Below is a small trained network, with its code and all its weights. Each question gives an input and a class and asks what happens when units are switched off, that is, made to give their printed mean instead of their output.

import numpy as np


def w(rows, s, z=0):
    codes = np.array(rows[::2]) - 128.0
    scale = np.full(codes.shape[1], s)
    scale[-1] = z or s
    return codes * scale


def f(y):
    return np.maximum(y, 0)


def log_softmax(a):
    a = a - a.max(-1, keepdims=True)
    return a - np.log(np.exp(a).sum(-1, keepdims=True))


def net(x, mask):
    res = np.array(x, float).reshape(1, 7) / 4 @ E
    y = f(res @ A[0][:, :-1].T + A[0][:, -1])
    res = res + np.where(mask, y, B[0][:, -1]) @ B[0][:, :-1]
    return log_softmax(res[-1] @ U[:, :-1].T + U[:, -1])


A, B = {}, {}
E = w([
[154,118,68,194,217,181,112,81,133,63,127,99],'x0',
[109,131,148,142,124,126,183,108,152,106,254,107],'x1',
[132,98,66,157,52,153,99,198,170,61,134,158],'x2',
[123,65,144,56,158,130,178,112,229,109,90,139],'x3',
[197,82,142,101,76,155,205,75,50,61,116,181],'x4',
[125,141,73,81,61,122,65,38,144,132,136,81],'x5',
[152,132,87,8,184,128,88,193,75,86,173,104],'x6',
],0.0073)
A[0] = w([
[119,124,156,231,82,115,159,76,177,164,85,140,24],'N0',
[125,125,131,137,185,131,130,84,105,138,124,115,92],'N1',
[128,149,142,114,173,132,131,91,108,160,135,128,94],'N2',
[147,101,131,88,169,128,150,106,193,121,101,130,95],'N3',
[138,124,129,126,112,127,155,93,93,101,126,135,138],'N4',
[137,135,112,171,103,133,117,114,55,142,151,132,28],'N5',
[121,148,170,89,197,125,143,63,91,217,129,119,86],'N6',
[114,130,115,17,157,113,112,189,83,116,159,118,29],'N7',
[130,132,131,65,123,128,118,162,108,133,144,128,50],'N8',
[111,137,124,126,150,120,84,152,182,156,135,107,57],'N9',
[101,128,145,193,94,131,158,93,150,157,92,129,2],'N10',
[131,127,101,140,69,139,97,172,172,94,133,148,120],'N11',
[124,123,147,131,117,120,169,103,176,124,246,128,139],'N12',
[134,122,89,163,175,144,95,54,145,69,133,116,81],'N13',
[171,102,138,100,90,123,193,91,71,65,101,148,26],'N14',
[109,139,175,53,25,112,129,163,119,198,151,132,51],'N15',
[122,106,99,130,59,134,120,208,176,95,136,143,104],'N16',
[118,147,120,148,148,124,90,171,171,176,147,122,66],'N17',
[119,128,153,89,72,126,129,155,139,170,110,142,61],'N18',
[134,119,122,103,120,112,90,135,108,149,1,142,146],'N19',
[125,129,151,104,148,124,149,108,127,166,122,126,93],'N20',
[117,151,95,73,56,133,66,21,155,135,146,96,72],'N21',
[128,161,122,193,106,119,67,146,17,162,161,114,77],'N22',
[138,123,143,131,128,127,165,136,95,100,116,140,97],'N23',
[137,120,110,122,139,129,101,151,110,134,31,139,89],'N24',
[123,121,134,135,135,124,141,135,135,130,161,126,112],'N25',
[120,155,135,140,176,112,94,168,205,171,138,102,50],'N26',
[127,90,135,44,154,125,170,117,238,107,87,139,70],'N27',
[146,115,128,95,99,144,169,109,82,98,108,138,26],'N28',
[122,131,151,164,171,130,170,206,122,124,113,142,94],'N29',
[118,110,131,103,136,135,146,105,192,117,108,121,70],'N30',
[114,150,126,134,153,126,103,152,169,172,137,113,71],'N31',
[138,123,86,99,197,137,97,140,100,71,148,115,75],'N32',
[136,121,132,181,197,143,158,157,122,91,117,132,121],'N33',
[124,131,177,125,119,124,171,208,114,159,123,149,123],'N34',
[114,132,135,129,117,114,166,119,150,116,237,117,134],'N35',
[138,113,85,171,127,144,113,150,155,70,122,132,71],'N36',
[132,131,91,104,102,125,88,88,140,125,121,117,103],'N37',
[135,126,104,163,192,136,104,89,122,92,102,124,94],'N38',
],0.011,0.0033)
B[0] = w([
[238,133,121,86,82,175,80,103,152,146,205,134,241],'N0',
[125,136,125,148,95,83,134,120,143,103,97,102,181],'N1',
[141,124,139,117,94,92,134,111,117,91,107,115,176],'N2',
[94,165,122,143,127,137,158,159,108,106,191,126,201],'N3',
[64,102,99,98,96,141,133,115,147,147,139,129,187],'N4',
[89,165,145,140,145,126,110,157,107,95,180,125,183],'N5',
[148,116,151,82,61,60,149,108,115,49,75,109,223],'N6',
[229,129,144,100,77,177,92,91,152,143,186,143,230],'N7',
[185,147,131,142,118,136,89,116,154,143,136,130,175],'N8',
[74,90,115,117,115,155,93,107,127,125,119,157,193],'N9',
[210,143,141,110,113,149,66,107,143,123,166,137,195],'N10',
[121,122,145,72,83,82,162,104,112,91,109,104,210],'N11',
[140,144,123,100,144,205,154,186,143,122,40,126,226],'N12',
[127,145,92,206,120,94,157,131,178,181,105,129,231],'N13',
[27,96,114,126,126,149,39,89,128,131,118,145,231],'N14',
[126,150,73,254,140,84,142,113,191,160,106,108,219],'N15',
[139,127,153,92,71,68,165,88,110,77,99,104,221],'N16',
[69,101,128,125,131,142,71,97,113,116,118,145,199],'N17',
[130,151,83,191,129,113,155,122,165,148,112,117,178],'N18',
[135,136,127,95,145,212,178,190,152,123,51,120,223],'N19',
[111,125,126,127,97,96,151,116,121,104,123,111,164],'N20',
[155,55,161,101,234,74,140,145,64,185,135,161,255],'N21',
[72,179,139,148,140,138,175,183,102,69,226,125,238],'N22',
[85,104,122,105,132,133,104,110,122,143,137,130,168],'N23',
[142,143,152,108,174,192,127,169,133,114,70,120,196],'N24',
[138,135,138,119,144,138,117,145,128,127,97,130,151],'N25',
[43,93,106,121,114,159,84,85,126,141,133,147,217],'N26',
[97,191,146,171,139,114,139,176,74,88,229,120,245],'N27',
[68,106,136,135,138,134,52,97,127,128,113,141,188],'N28',
[161,96,150,114,198,76,115,138,86,167,130,137,199],'N29',
[119,170,137,174,152,129,93,152,108,106,167,122,181],'N30',
[73,112,123,128,120,149,86,100,120,131,122,142,187],'N31',
[207,141,126,141,92,155,103,101,172,161,164,135,219],'N32',
[145,95,123,132,173,76,155,125,108,187,125,141,202],'N33',
[148,92,109,147,187,79,163,118,112,183,134,132,197],'N34',
[135,139,134,100,151,193,154,176,137,122,46,119,213],'N35',
[132,147,140,140,95,69,133,95,136,94,91,94,196],'N36',
[147,98,155,105,165,106,153,133,95,155,138,145,191],'N37',
[128,142,99,192,130,106,139,133,173,153,89,118,205],'N38',
],0.02,0.0087)
U = w([
[226,143,145,99,70,171,58,95,182,161,210,161,53],'0',
[2,67,96,114,107,157,46,80,127,132,132,183,97],'1',
[72,207,149,163,135,125,141,203,78,70,241,127,148],'2',
[132,143,63,212,124,64,143,120,207,183,107,111,254],'3',
[133,111,177,75,49,34,148,92,113,50,81,79,117],'4',
[154,49,166,99,208,62,142,148,68,211,143,181,124],'5',
[127,147,146,81,153,234,144,217,166,116,43,123,91],'6',
[107,109,103,94,89,127,181,136,147,147,136,135,223],'7',
],0.0074,0.0022)

Each question gives the input, the list of numbers given to net, and the class t.
The units are the neurons (one row each of A and B). Each row of codes is followed by its name. A weight is (code - 128) times the scale printed after its matrix; where a second scale follows, it is the last column's (A, B and U).
mask holds one flag per neuron, in row order. A switched-off neuron (its flag False) gives its mean, the last column of its row in B, instead of its output. The means were averaged over made-up inputs and are rounded, as every weight is.
A unit's drop is (log p(t) with every unit on - log p(t) with that unit switched off) / (log p(t) with every unit on - log p(t) with every unit switched off).
The circuit of an input: a set's keep is (log p(t) with only the set's units on - log p(t) with every unit switched off) / (log p(t) with every unit on - log p(t) with every unit switched off). Starting from the 12 units with the biggest drops (on a tie, the unit counted first), units are removed one at a time, each time the one whose removal leaves the highest keep (on an exact tie, the one counted first), for as long as the keep stays at least 0.8.
circuit, biggest first: the units of the circuit, biggest drop first
most important unit: the unit with the biggest drop
k most important neurons: the k neurons with the biggest drops, biggest first
drop of u: that unit's drop, to one decimal
input [6,-7,0,-8,7,6,-6], class 2: circuit, biggest first	(N22)
input [-3,-6,-4,1,-1,3,5], class 6: 4 most important neurons	(N19, N0, N24, N10)
input [5,1,8,-4,-7,-5,3], class 4: 4 most important neurons	(N16, N36, N11, N14)
input [-8,-8,-8,7,2,5,-8], class 0: 2 most important neurons	(N0, N10)
input [-1,7,-7,3,-7,6,-5], class 1: 3 most important neurons	(N26, N31, N9)
input [-4,-5,5,-5,-6,4,1], class 1: 2 most important neurons	(N27, N17)
input [3,5,7,3,8,7,2], class 1: 3 most important neurons	(N14, N28, N6)
input [-2,-8,4,-3,8,7,6], class 1: 3 most important neurons	(N14, N28, N12)
input [6,-1,-8,4,3,-3,8], class 0: 2 most important neurons	(N32, N7)
input [6,4,5,-1,4,0,6], class 0: 3 most important neurons	(N32, N15, N7)
input [-7,-7,-7,6,-4,0,-1], class 3: 2 most important neurons	(N15, N18)
input [-3,0,3,1,3,5,-4], class 5: 3 most important neurons	(N21, N7, N32)
input [-2,5,-6,-7,7,2,5], class 1: 2 most important neurons	(N14, N27)
input [-8,-2,-8,-3,-1,6,-5], class 3: 2 most important neurons	(N15, N18)
input [1,-4,7,5,-3,-8,4], class 5: 2 most important neurons	(N29, N33)
input [5,5,2,-7,3,7,-6], class 2: 3 most important neurons	(N22, N5, N7)
input [-4,-2,5,-3,3,1,-2], class 4: most important unit	N16
input [6,-3,-1,-1,1,-4,2], class 3: drop of N21	0.4
input [7,7,0,6,6,-5,0], class 3: drop of N36	0.3
input [0,-5,-2,1,-6,7,8], class 0: circuit, biggest first	(N7)
input [1,5,0,-8,-7,8,-3], class 2: drop of N12	0.0
input [-8,-4,7,-5,-3,-3,3], class 3: drop of N34	0.1
